Below is a small trained network, with its code and all its weights. Each question gives an input and a class and asks what happens when units are switched off, that is, made to give their printed mean instead of their output.

import numpy as np


def w(rows, s, z=0):
    codes = np.array(rows[::2]) - 128.0
    scale = np.full(codes.shape[1], s)
    scale[-1] = z or s
    return codes * scale


def norm(h):
    return h / np.sqrt((h * h).mean(-1, keepdims=True) + 1e-5)


def f(y):
    return np.maximum(y, 0)


def log_softmax(a):
    a = a - a.max(-1, keepdims=True)
    return a - np.log(np.exp(a).sum(-1, keepdims=True))


def net(x, mask):
    res = np.array(x, float).reshape(1, 4) / 4 @ E
    u = 0
    for l in range(2):
        y = f(norm(res) @ A[l][:, :-1].T + A[l][:, -1])
        res = res + np.where(mask[u : u + 6], y, B[l][:, -1]) @ B[l][:, :-1]
        u += 6
    return log_softmax(norm(res)[-1] @ U[:, :-1].T + U[:, -1])


A, B = {}, {}
E = w([
[49,68,248,27,225,92,151,60,230,240,206,192],'x0',
[157,230,139,204,193,196,126,116,183,28,59,195],'x1',
[254,161,238,132,190,186,56,3,85,234,97,157],'x2',
[109,149,118,124,135,121,105,123,123,134,128,129],'x3',
],0.009)
A[0] = w([
[253,174,73,166,76,204,42,96,14,117,116,84,56],'L0N1',
[95,117,34,147,80,146,134,185,132,65,155,69,123],'L0N2',
[164,161,169,91,146,249,110,46,176,105,66,40,93],'L0N3',
[53,75,101,113,205,37,169,162,232,116,132,201,126],'L0N4',
[221,124,89,108,75,136,38,128,50,219,130,57,2],'L0N5',
[94,156,126,148,178,140,164,98,192,71,103,148,50],'L0N6',
],0.0082,0.0052)
B[0] = w([
[109,103,73,98,198,134,131,174,131,4,127,13,248],'L0N1',
[107,80,173,134,75,119,2,119,154,193,111,167,224],'L0N2',
[234,130,73,145,159,79,85,124,166,146,144,182,182],'L0N3',
[123,152,84,73,158,176,193,147,118,70,212,75,215],'L0N4',
[50,81,198,146,128,153,248,85,16,101,79,88,199],'L0N5',
[37,159,140,127,125,186,219,199,150,86,111,116,165],'L0N6',
],0.0099,0.012)
A[1] = w([
[121,56,78,185,161,155,154,170,66,134,135,41,101],'L1N1',
[125,49,91,176,41,124,73,155,62,203,160,48,3],'L1N2',
[83,196,240,116,113,224,117,124,254,106,120,245,173],'L1N3',
[69,55,107,184,78,94,150,170,170,111,42,166,88],'L1N4',
[157,124,160,85,176,181,130,89,123,215,199,188,180],'L1N5',
[67,85,83,234,32,120,91,210,81,23,70,105,107],'L1N6',
],0.0084,0.0052)
B[1] = w([
[61,150,108,71,41,158,118,139,162,157,186,125,203],'L1N1',
[113,24,164,61,150,102,124,188,61,99,57,111,175],'L1N2',
[146,186,128,255,148,177,161,74,78,129,123,152,179],'L1N3',
[155,171,186,178,143,159,94,118,149,181,137,200,165],'L1N4',
[131,109,140,111,31,49,53,159,150,168,68,152,179],'L1N5',
[200,160,174,160,157,90,159,50,142,225,125,220,249],'L1N6',
],0.012,0.014)
U = w([
[114,33,197,66,50,55,36,127,95,214,75,178,242],'0',
[204,228,158,221,165,123,87,62,216,183,101,218,253],'1',
[32,55,48,19,33,60,140,209,212,111,227,50,47],'2',
[5,202,89,169,192,231,235,209,182,28,197,158,29],'3',
[88,46,164,63,152,190,205,65,22,73,70,22,57],'4',
[224,188,43,179,221,185,71,159,154,23,69,74,82],'5',
],0.014,0.0044)

Each question gives the input, the list of numbers given to net, and the class t.
The units are the neurons (one row each of A and B). Each row of codes is followed by its name. A weight is (code - 128) times the scale printed after its matrix; where a second scale follows, it is the last column's (A, B and U).
mask holds one flag per neuron, layer by layer. A switched-off neuron (its flag False) gives its mean, the last column of its row in B, instead of its output. The means were averaged over made-up inputs and are rounded, as every weight is.
A unit's drop is (log p(t) with every unit on - log p(t) with that unit switched off) / (log p(t) with every unit on - log p(t) with every unit switched off).
The circuit of an input: a set's keep is (log p(t) with only the set's units on - log p(t) with every unit switched off) / (log p(t) with every unit on - log p(t) with every unit switched off). Starting from all 12 units, units are removed one at a time, each time the one whose removal leaves the highest keep (on an exact tie, the one counted first), for as long as the keep stays at least 0.8.
units of the circuit, in order: the units of the circuit, biggest drop first
most important unit: the unit with the biggest drop
top k neurons: the k neurons with the biggest drops, biggest first
top k neurons in layer l: the k neurons of layer l with the biggest drops, biggest first
drop when u is switched off: that unit's drop, to one decimal
input [-3,7,2,-5], class 5: units of the circuit, in order : L0N1
input [-6,-5,1,-1], class 4: top 3 neurons : L0N5, L0N1, L1N5
input [-1,0,7,5], class 4: top 2 neurons in layer 0 : L0N5, L0N1
input [-3,1,7,-6], class 5: top 2 neurons : L0N3, L1N2
input [8,-2,-2,2], class 2: top 2 neurons : L0N4, L1N6
input [-7,-3,3,-4], class 4: top 2 neurons : L0N1, L0N5
input [4,-2,0,2], class 2: top 2 neurons in layer 0 : L0N4, L0N2
input [8,-7,0,-5], class 2: top 3 neurons : L1N6, L0N4, L0N2
input [0,-7,7,1], class 4: top 3 neurons : L0N5, L0N2, L1N6
input [0,6,-4,6], class 1: top 2 neurons : L0N1, L0N2
input [0,-5,-7,-8], class 0: top 2 neurons in layer 0 : L0N2, L0N1
input [-4,1,7,-6], class 5: top 2 neurons : L0N3, L1N2
input [1,1,-6,1], class 3: top 2 neurons in layer 0 : L0N4, L0N1
input [0,7,3,3], class 5: top neuron : L1N6
input [-6,0,-4,5], class 0: top 2 neurons in layer 1 : L1N2, L1N3
input [-6,1,7,3], class 5: top 3 neurons : L0N3, L0N1, L1N2
input [-5,-1,2,7], class 4: top 2 neurons : L0N1, L0N5
input [-1,6,5,3], class 5: drop when L1N6 is switched off : 0.1
input [-3,-2,8,3], class 4: drop when L0N5 is switched off : 0.6
input [7,-6,-2,-4], class 2: drop when L1N6 is switched off : 0.2
input [-4,2,-4,-7], class 1: most important unit : L1N6
